Here is a tiny trained network, its code and every weight. The questions are about switching its units off for an input and a target symbol, where a switched-off unit gives its printed mean instead of its output.

import numpy as np


def w(rows, s, z=0):
    codes = np.array(rows[::2]) - 128.0
    scale = np.full(codes.shape[1], s)
    scale[-1] = z or s
    return codes * scale


def f(y):
    return y / 2 * (1 + np.tanh(0.7978845608 * (y + 0.044715 * y**3)))


def softmax(a):
    e = np.exp(a - a.max(-1, keepdims=True))
    return e / e.sum(-1, keepdims=True)


def log_softmax(a):
    a = a - a.max(-1, keepdims=True)
    return a - np.log(np.exp(a).sum(-1, keepdims=True))


def net(x, mask):
    ids = ['Λαβγεζσψ'.index(c) for c in x.split()]
    T = len(ids)
    res = E[ids] + P[:T]
    u = 0
    for l in range(2):
        r = res
        for j in range(2):
            rows = slice(2 * j, 2 * j + 2)
            q, k, v = (r @ M[l][rows].T for M in (Q, K, V))
            z = softmax(np.where(np.tri(T) > 0, q @ k.T / 2**0.5, -1e9)) @ v
            o = O[l][rows]
            res = res + np.where(mask[u + j], z, o[:, -1]) @ o[:, :-1]
        u += 2
        y = f(res @ A[l][:, :-1].T + A[l][:, -1])
        res = res + np.where(mask[u : u + 16], y, B[l][:, -1]) @ B[l][:, :-1]
        u += 16
    return log_softmax(res[-1] @ U[:, :-1].T + U[:, -1])


Q, K, V, O, A, B = {}, {}, {}, {}, {}, {}
E = w([
[22,206,106,203,155,150,85,107],'Λ',
[174,218,90,110,189,125,162,134],'α',
[170,188,57,11,111,146,127,18],'β',
[231,62,131,126,155,89,138,148],'γ',
[143,111,248,129,89,110,186,108],'ε',
[188,120,81,132,104,129,25,192],'ζ',
[161,130,15,142,141,168,242,106],'σ',
[139,152,26,85,45,179,146,160],'ψ',
],0.012)
P = w([
[89,97,184,62,201,254,111,163],'0',
[89,84,152,78,201,224,107,134],'1',
[97,96,138,74,187,200,114,113],'2',
[115,120,129,94,169,190,119,95],'3',
[117,121,124,99,160,160,122,85],'4',
[132,144,118,121,139,154,132,76],'5',
[135,146,108,127,125,130,138,79],'6',
[156,169,111,154,110,121,143,77],'7',
[166,181,109,164,92,102,149,84],'8',
[168,180,98,173,79,78,153,84],'9',
[191,224,106,205,52,81,153,93],'10',
[186,205,93,201,45,41,156,98],'11',
[183,195,84,197,34,8,157,95],'12',
[196,230,84,225,11,4,157,108],'13',
],0.0072)
Q[0] = w([
[56,41,205,183,147,88,77,219],'L0H1',
[120,147,71,132,95,171,175,127],'L0H1',
[102,116,162,123,126,105,76,141],'L0H2',
[192,214,61,40,112,148,155,5],'L0H2',
],0.018)
K[0] = w([
[119,91,151,83,185,237,113,122],'L0H1',
[123,152,121,147,93,1,93,70],'L0H1',
[114,71,119,142,171,245,152,124],'L0H2',
[144,158,90,171,76,22,163,129],'L0H2',
],0.0084)
V[0] = w([
[160,140,116,37,121,150,150,41],'L0H1',
[158,77,147,113,76,119,150,165],'L0H1',
[131,170,124,162,254,88,150,121],'L0H2',
[146,160,181,97,120,79,81,96],'L0H2',
],0.0081)
O[0] = w([
[122,127,153,99,133,122,153,232,254],'L0H1',
[176,178,55,111,167,175,139,113,81],'L0H1',
[152,128,74,197,120,120,2,203,149],'L0H2',
[173,82,212,104,92,205,94,145,141],'L0H2',
],0.0084,0.0083)
A[0] = w([
[133,121,93,96,129,158,207,12,130],'L0N1',
[129,174,125,91,163,72,219,138,90],'L0N2',
[67,118,118,128,127,161,113,33,89],'L0N3',
[120,179,2,98,146,114,72,101,142],'L0N4',
[28,169,130,136,124,161,145,124,149],'L0N5',
[197,96,100,130,97,97,172,158,178],'L0N6',
[89,105,134,194,143,72,34,98,137],'L0N7',
[48,185,163,188,156,139,86,152,102],'L0N8',
[185,132,40,100,149,200,122,152,156],'L0N9',
[158,153,117,113,115,143,145,172,106],'L0N10',
[152,119,180,92,76,84,134,129,167],'L0N11',
[155,153,48,118,114,219,119,34,123],'L0N12',
[119,68,102,218,149,133,212,158,254],'L0N13',
[114,106,72,126,64,133,79,115,191],'L0N14',
[121,156,195,177,122,62,86,190,170],'L0N15',
[176,102,147,163,229,80,97,132,149],'L0N16',
],0.0082,0.004)
B[0] = w([
[62,195,123,112,119,162,183,5,200],'L0N1',
[126,221,82,129,162,74,234,79,210],'L0N2',
[175,76,158,182,128,115,147,110,113],'L0N3',
[22,171,155,221,147,82,73,175,237],'L0N4',
[158,96,163,85,212,165,141,102,159],'L0N5',
[172,164,109,69,65,82,91,124,252],'L0N6',
[153,128,120,10,180,156,166,105,150],'L0N7',
[161,146,164,96,243,174,154,125,167],'L0N8',
[78,152,109,72,188,139,71,175,254],'L0N9',
[104,128,48,111,117,87,127,141,193],'L0N10',
[136,184,114,183,47,112,149,132,241],'L0N11',
[32,141,138,128,177,133,41,93,179],'L0N12',
[132,128,210,27,38,161,96,111,207],'L0N13',
[103,88,140,176,78,146,59,128,168],'L0N14',
[139,153,145,174,166,146,146,29,243],'L0N15',
[221,136,156,72,191,114,253,130,155],'L0N16',
],0.0062,0.004)
Q[1] = w([
[76,234,113,2,72,113,149,57],'L1H1',
[208,93,187,136,129,116,211,142],'L1H1',
[176,144,127,122,137,132,192,148],'L1H2',
[172,53,131,174,148,140,122,119],'L1H2',
],0.0096)
K[1] = w([
[174,179,54,168,3,45,122,85],'L1H1',
[78,139,160,30,120,214,141,113],'L1H1',
[102,149,79,47,94,84,164,104],'L1H2',
[106,68,107,63,176,156,198,162],'L1H2',
],0.0067)
V[1] = w([
[252,64,55,38,197,136,153,144],'L1H1',
[64,48,11,151,166,252,61,193],'L1H1',
[207,95,104,150,113,126,168,211],'L1H2',
[173,136,95,184,57,17,74,79],'L1H2',
],0.0049)
O[1] = w([
[162,65,1,139,137,63,77,61,127],'L1H1',
[145,245,97,112,64,138,107,98,4],'L1H1',
[104,189,133,150,127,170,104,74,38],'L1H2',
[115,112,74,55,197,191,94,121,23],'L1H2',
],0.0075,0.0042)
A[1] = w([
[187,134,102,46,87,136,183,114,121],'L1N1',
[79,100,162,170,49,145,162,45,203],'L1N2',
[181,132,163,188,133,85,86,50,163],'L1N3',
[93,151,120,103,225,149,153,36,143],'L1N4',
[97,128,148,113,170,255,82,26,147],'L1N5',
[119,116,72,85,94,190,114,124,173],'L1N6',
[51,119,137,98,172,191,124,152,145],'L1N7',
[57,91,88,125,163,103,92,109,124],'L1N8',
[119,131,108,141,110,134,26,198,160],'L1N9',
[177,85,102,59,69,147,168,164,164],'L1N10',
[190,103,121,135,159,124,76,157,155],'L1N11',
[103,195,83,129,121,121,136,52,2],'L1N12',
[105,105,112,131,74,147,23,199,148],'L1N13',
[191,173,179,132,164,184,143,148,152],'L1N14',
[120,126,180,136,48,151,176,133,191],'L1N15',
[118,183,111,132,153,98,114,158,132],'L1N16',
],0.0089,0.0048)
B[1] = w([
[137,133,143,29,165,135,138,83,239],'L1N1',
[159,172,203,236,161,85,48,34,211],'L1N2',
[92,105,163,37,210,161,198,217,184],'L1N3',
[209,49,105,174,84,192,220,83,225],'L1N4',
[241,161,126,187,122,173,52,220,196],'L1N5',
[239,76,168,54,110,231,44,164,166],'L1N6',
[153,93,204,195,253,178,185,177,186],'L1N7',
[128,25,43,152,169,142,108,152,153],'L1N8',
[79,75,179,144,25,131,202,117,199],'L1N9',
[146,138,151,35,139,152,53,113,240],'L1N10',
[29,236,108,60,124,97,211,117,169],'L1N11',
[167,216,22,168,25,86,159,95,144],'L1N12',
[83,61,239,132,11,208,156,110,175],'L1N13',
[78,72,33,119,78,92,136,129,194],'L1N14',
[77,97,129,138,214,65,44,67,255],'L1N15',
[75,149,67,160,115,104,156,166,212],'L1N16',
],0.0053,0.0055)
U = w([
[95,150,178,185,175,78,32,54,161],'Λ',
[118,96,175,148,12,155,139,185,141],'α',
[160,153,132,10,170,146,68,154,148],'β',
[117,32,44,163,130,91,86,111,133],'γ',
[173,95,172,170,190,203,168,199,161],'ε',
[201,188,108,168,92,139,102,119,56],'ζ',
[63,232,72,182,171,45,158,250,167],'σ',
[103,153,127,125,116,127,254,47,2],'ψ',
],0.0053,0.0045)

Each question gives the input, a string of symbols that net reads in full, and the target symbol t.
The units are the heads (2 rows each of Q, K, V and O) and the neurons (one row each of A and B). Each row of codes is followed by its name. A weight is (code - 128) times the scale printed after its matrix; where a second scale follows, it is the last column's (O, A, B and U).
mask holds one flag per unit, layer by layer, with each layer's heads first. A switched-off unit (its flag False) gives its mean, the last column of its rows in O or B, instead of its output. The means were averaged over made-up inputs and are rounded, as every weight is.
A unit's drop is (log p(t) with every unit on - log p(t) with that unit switched off) / (log p(t) with every unit on - log p(t) with every unit switched off).
The circuit of an input: a set's keep is (log p(t) with only the set's units on - log p(t) with every unit switched off) / (log p(t) with every unit on - log p(t) with every unit switched off). Starting from the 12 units with the biggest drops (on a tie, the unit counted first), units are removed one at a time, each time the one whose removal leaves the highest keep (on an exact tie, the one counted first), for as long as the keep stays at least 0.8.
circuit, biggest first: the units of the circuit, biggest drop first
most important unit: the unit with the biggest drop
top k neurons: the k neurons with the biggest drops, biggest first
k most important neurons of layer l: the k neurons of layer l with the biggest drops, biggest first
heads that matter: for each layer, one digit per head in row order, 1 if its drop is at least 0.15 and else 0, layers parted by /
input β β Λ σ β β β ζ β β β α ε, target Λ: circuit, biggest first	[L1N15 L1N2 L0N15]
input ζ α β α ψ β β σ β ζ Λ Λ ε β, target ε: heads that matter	10 / 11
input α Λ γ ψ α ψ Λ ψ ψ, target ψ: circuit, biggest first	[L0H2 L0N1]
input α σ β β σ, target β: most important neuron of layer 0	[L0N13]
input ψ σ γ Λ Λ β β Λ α β γ Λ σ, target Λ: circuit, biggest first	[L0H1 L0N13 L1N2 L0N1]
input γ β β α ε α ε β ζ σ ε ψ, target ε: heads that matter	11 / 11
input Λ β ε β β Λ ζ ψ β β σ Λ ψ ψ, target ψ: circuit, biggest first	[L0H2 L0H1]
input β ε σ ψ β, target ψ: circuit, biggest first	[L0H2 L0N1]
input α β β β β α γ β ε α Λ ε, target Λ: circuit, biggest first	[L1N2 L1N15 L0N15]
input β ε α ε β ε β ε γ σ, target γ: top 2 neurons	[L0N12 L0N9]
input ψ ψ β ε β α β α ε σ, target ε: 4 most important neurons of layer 0	[L0N11 L0N9 L0N12 L0N13]
input Λ σ α σ σ, target σ: top 2 neurons	[L0N4 L0N2]
input β σ β α β β α β β α β ζ σ, target ζ: heads that matter	10 / 01
input ε β β ζ σ, target ζ: heads that matter	10 / 10
input σ β β Λ α ε Λ α γ ψ, target γ: top 3 neurons	[L0N12 L0N9 L1N8]
input α β β β ε ε ζ β Λ β Λ ζ ψ, target ζ: heads that matter	11 / 01
input γ γ β σ σ, target σ: heads that matter	01 / 00
input β σ β, target σ: heads that matter	01 / 00
input β β σ β β ε σ, target ε: 2 most important neurons of layer 1	[L1N7 L1N4]
input β β β ε ζ α β α ζ β, target ζ: 2 most important neurons of layer 1	[L1N12 L1N5]
input β Λ ψ σ, target ψ: heads that matter	01 / 00
input γ α Λ β ζ α σ, target α: top neuron	[L0N13]
input α γ σ ψ β γ ψ, target γ: 4 most important neurons of layer 0	[L0N12 L0N9 L0N16 L0N4]
input β α α γ σ, target γ: most important unit	L1H1
input σ σ β α β ε ψ, target ε: top 2 neurons	[L0N9 L0N11]
